Here is a tiny trained network, its code and every weight. The questions are about switching its units off for an input and a class, where a switched-off unit gives its printed mean instead of its output.

import numpy as np


def w(rows, s, z=0):
    codes = np.array(rows[::2]) - 128.0
    scale = np.full(codes.shape[1], s)
    scale[-1] = z or s
    return codes * scale


def f(y):
    return y / 2 * (1 + np.tanh(0.7978845608 * (y + 0.044715 * y**3)))


def log_softmax(a):
    a = a - a.max(-1, keepdims=True)
    return a - np.log(np.exp(a).sum(-1, keepdims=True))


def net(x, mask):
    res = np.array(x, float).reshape(1, 4) / 4 @ E
    y = f(res @ A[0][:, :-1].T + A[0][:, -1])
    res = res + np.where(mask, y, B[0][:, -1]) @ B[0][:, :-1]
    return log_softmax(res[-1] @ U[:, :-1].T + U[:, -1])


A, B = {}, {}
E = w([
[94,221,66,130,116,91,85,98,249],'x0',
[162,77,77,139,252,115,107,85,148],'x1',
[197,91,110,186,45,148,172,30,169],'x2',
[91,88,199,216,143,88,133,188,201],'x3',
],0.011)
A[0] = w([
[159,86,101,215,61,164,198,55,143,95],'n1',
[162,126,111,177,94,139,127,120,135,35],'n2',
[117,113,118,128,120,126,116,128,126,127],'n3',
[101,151,194,136,52,165,156,172,163,66],'n4',
[102,158,130,84,176,116,102,212,104,61],'n5',
[145,117,139,146,116,130,142,86,139,26],'n6',
[138,74,85,133,199,144,96,119,139,45],'n7',
[91,60,174,246,139,64,128,195,173,56],'n8',
[68,199,70,128,112,98,50,111,206,63],'n9',
[112,164,143,134,42,117,123,174,98,34],'n10',
[131,89,171,147,139,163,146,139,48,74],'n11',
[105,146,148,75,148,110,101,177,118,65],'n12',
[122,143,71,108,124,166,111,106,94,37],'n13',
[151,148,78,57,134,146,123,106,71,75],'n14',
[142,129,60,27,114,163,136,104,86,65],'n15',
[172,92,125,152,94,143,172,49,156,107],'n16',
[117,108,153,110,132,154,133,116,124,49],'n17',
[182,121,145,151,82,121,147,78,140,69],'n18',
[169,63,159,136,135,170,166,194,52,74],'n19',
[149,82,166,118,131,119,136,140,99,45],'n20',
[138,78,95,123,203,111,146,102,164,48],'n21',
[90,129,162,117,54,155,152,173,147,60],'n22',
[169,81,93,152,226,112,98,94,142,63],'n23',
[41,158,150,49,147,124,119,214,100,96],'n24',
[166,167,121,74,111,137,103,77,89,76],'n25',
[83,127,132,115,143,152,132,136,126,20],'n26',
[113,149,135,142,148,178,150,122,134,124],'n27',
[142,58,183,117,134,156,151,129,63,87],'n28',
[110,186,129,82,48,127,141,127,79,86],'n29',
[78,148,131,88,236,104,61,174,69,85],'n30',
[107,109,111,140,110,119,94,125,114,108],'n31',
[128,221,117,130,112,104,77,100,206,20],'n32',
[98,102,198,221,151,98,141,179,168,2],'n33',
],0.014,0.0088)
B[0] = w([
[76,56,95,91,69,151,100,212,179,249],'n1',
[121,96,115,122,103,134,103,149,155,151],'n2',
[143,140,133,128,114,140,150,127,128,128],'n3',
[193,172,117,177,157,141,113,163,31,206],'n4',
[122,84,103,87,69,165,129,166,173,193],'n5',
[126,129,109,148,95,132,131,153,147,143],'n6',
[215,157,114,169,153,89,121,186,43,175],'n7',
[125,207,218,153,187,195,79,79,187,238],'n8',
[88,135,87,52,128,35,207,32,118,254],'n9',
[192,130,102,172,151,112,123,159,34,184],'n10',
[101,152,91,87,140,70,177,74,126,192],'n11',
[114,82,123,128,73,146,130,146,153,170],'n12',
[145,153,182,145,167,145,133,115,164,157],'n13',
[116,182,205,167,172,169,82,88,183,191],'n14',
[111,166,198,184,210,177,82,87,196,202],'n15',
[90,72,108,93,55,173,112,195,159,219],'n16',
[93,111,112,140,147,120,135,120,122,127],'n17',
[100,85,118,95,85,151,116,172,153,185],'n18',
[113,137,94,65,133,56,182,47,132,214],'n19',
[110,126,95,134,136,103,159,90,135,154],'n20',
[171,146,118,162,137,135,117,169,22,179],'n21',
[169,122,114,155,176,122,97,159,55,187],'n22',
[210,136,102,188,137,120,119,173,5,204],'n23',
[111,68,102,123,62,148,121,199,165,222],'n24',
[131,174,216,162,141,146,116,119,165,181],'n25',
[116,117,130,105,130,139,117,135,127,128],'n26',
[130,127,127,142,122,121,127,125,132,127],'n27',
[107,154,81,95,134,52,204,61,136,204],'n28',
[203,134,121,185,190,131,92,155,52,201],'n29',
[90,73,101,115,46,167,100,188,150,222],'n30',
[140,98,140,146,131,132,153,124,129,124],'n31',
[108,122,90,93,156,84,200,59,117,224],'n32',
[139,172,191,162,171,158,89,80,201,203],'n33',
],0.011,0.018)
U = w([
[93,68,118,107,30,168,83,173,169,249],'0',
[101,121,105,87,115,59,163,27,126,108],'1',
[122,153,226,162,154,186,59,77,182,69],'2',
[183,121,122,172,125,134,79,161,8,106],'3',
],0.011,0.0016)

Each question gives the input, the list of numbers given to net, and the class t.
The units are the neurons (one row each of A and B). Each row of codes is followed by its name. A weight is (code - 128) times the scale printed after its matrix; where a second scale follows, it is the last column's (A, B and U).
mask holds one flag per neuron, in row order. A switched-off neuron (its flag False) gives its mean, the last column of its row in B, instead of its output. The means were averaged over made-up inputs and are rounded, as every weight is.
A unit's drop is (log p(t) with every unit on - log p(t) with that unit switched off) / (log p(t) with every unit on - log p(t) with every unit switched off).
The circuit of an input: a set's keep is (log p(t) with only the set's units on - log p(t) with every unit switched off) / (log p(t) with every unit on - log p(t) with every unit switched off). Starting from the 12 units with the biggest drops (on a tie, the unit counted first), units are removed one at a time, each time the one whose removal leaves the highest keep (on an exact tie, the one counted first), for as long as the keep stays at least 0.8.
units of the circuit, in order: the units of the circuit, biggest drop first
most important unit: the unit with the biggest drop
k most important neurons: the k neurons with the biggest drops, biggest first
drop of u: that unit's drop, to one decimal
input [-5,-3,5,7], class 2: units of the circuit, in order : n8
input [7,1,-5,3], class 1: 2 most important neurons : n9, n32
input [-7,0,8,0], class 0: 2 most important neurons : n1, n16
input [6,-6,4,0], class 1: 4 most important neurons : n9, n32, n23, n21
input [-1,-2,5,-6], class 2: 3 most important neurons : n15, n14, n25
input [-6,-2,-1,-8], class 2: 2 most important neurons : n15, n14
input [7,8,5,-5], class 3: 3 most important neurons : n23, n21, n7
input [-8,0,8,-2], class 0: 4 most important neurons : n1, n16, n9, n18
input [-6,-1,3,-6], class 1: 4 most important neurons : n28, n19, n8, n11
input [-8,-4,6,-7], class 1: 2 most important neurons : n28, n19
input [-6,5,-8,7], class 0: 2 most important neurons : n30, n24
input [-4,-4,1,-2], class 1: 2 most important neurons : n19, n23
input [-3,-6,-5,2], class 3: drop of n1 : 2.1
input [2,6,3,1], class 3: drop of n27 : 0.0
input [0,-4,-3,-4], class 2: drop of n1 : 0.4
input [-6,2,7,3], class 0: most important unit : n1
